Here is a tiny trained network, its code and every weight. The questions are about switching its units off for an input and a class, where a switched-off unit gives its printed mean instead of its output.

import numpy as np


def w(rows, s, z=0):
    codes = np.array(rows[::2]) - 128.0
    scale = np.full(codes.shape[1], s)
    scale[-1] = z or s
    return codes * scale


def f(y):
    return y / 2 * (1 + np.tanh(0.7978845608 * (y + 0.044715 * y**3)))


def log_softmax(a):
    a = a - a.max(-1, keepdims=True)
    return a - np.log(np.exp(a).sum(-1, keepdims=True))


def net(x, mask):
    res = np.array(x, float).reshape(1, 2) / 4 @ E
    y = f(res @ A[0][:, :-1].T + A[0][:, -1])
    res = res + np.where(mask, y, B[0][:, -1]) @ B[0][:, :-1]
    return log_softmax(res[-1] @ U[:, :-1].T + U[:, -1])


A, B = {}, {}
E = w([
[3,138,168,163],'x0',
[111,170,202,58],'x1',
],0.015)
A[0] = w([
[45,149,226,94,175],'N1',
[193,139,24,147,89],'N2',
[119,106,181,160,124],'N3',
[193,131,141,50,206],'N4',
[158,161,165,134,95],'N5',
[167,155,134,56,115],'N6',
[177,170,174,136,180],'N7',
[3,146,152,161,166],'N8',
[74,128,135,141,110],'N9',
[203,119,121,108,139],'N10',
[88,129,161,113,254],'N11',
[102,111,91,118,142],'N12',
[100,134,45,192,143],'N13',
[163,81,41,209,176],'N14',
],0.019,0.0067)
B[0] = w([
[82,218,60,45,247],'N1',
[79,165,16,66,219],'N2',
[104,141,107,131,151],'N3',
[96,106,252,107,204],'N4',
[109,90,128,108,140],'N5',
[102,66,175,116,175],'N6',
[128,127,186,115,161],'N7',
[31,167,124,215,252],'N8',
[78,132,120,150,172],'N9',
[65,94,154,145,194],'N10',
[141,223,120,143,192],'N11',
[145,125,143,145,142],'N12',
[189,92,79,131,198],'N13',
[192,238,58,120,242],'N14',
],0.042,0.023)
U = w([
[163,179,160,154,136],'0',
[42,157,108,127,212],'1',
[93,99,166,76,192],'2',
[152,128,83,205,85],'3',
[145,125,158,173,2],'4',
[176,117,57,96,122],'5',
[96,7,187,152,34],'6',
],0.012,0.0029)

Each question gives the input, the list of numbers given to net, and the class t.
The units are the neurons (one row each of A and B). Each row of codes is followed by its name. A weight is (code - 128) times the scale printed after its matrix; where a second scale follows, it is the last column's (A, B and U).
mask holds one flag per neuron, in row order. A switched-off neuron (its flag False) gives its mean, the last column of its row in B, instead of its output. The means were averaged over made-up inputs and are rounded, as every weight is.
A unit's drop is (log p(t) with every unit on - log p(t) with that unit switched off) / (log p(t) with every unit on - log p(t) with every unit switched off).
The circuit of an input: a set's keep is (log p(t) with only the set's units on - log p(t) with every unit switched off) / (log p(t) with every unit on - log p(t) with every unit switched off). Starting from the 12 units with the biggest drops (on a tie, the unit counted first), units are removed one at a time, each time the one whose removal leaves the highest keep (on an exact tie, the one counted first), for as long as the keep stays at least 0.8.
circuit, biggest first: the units of the circuit, biggest drop first
most important unit: the unit with the biggest drop
k most important neurons: the k neurons with the biggest drops, biggest first
drop when u is switched off: that unit's drop, to one decimal
input [-1,5], class 2: most important unit => N8
input [2,-2], class 3: circuit, biggest first => [N1; N2; N4]
input [-2,1], class 6: 2 most important neurons => [N1; N14]
input [-6,0], class 2: 2 most important neurons => [N8; N4]
input [4,-8], class 3: 2 most important neurons => [N1; N8]
input [-3,0], class 2: 2 most important neurons => [N8; N1]
input [-8,-6], class 5: 2 most important neurons => [N14; N8]
input [-2,2], class 6: 2 most important neurons => [N1; N14]
input [8,-8], class 3: drop when N13 is switched off => 0.4
input [-3,6], class 2: drop when N2 is switched off => 0.0
input [3,-4], class 3: drop when N1 is switched off => 0.1
input [-1,8], class 2: drop when N6 is switched off => 0.1
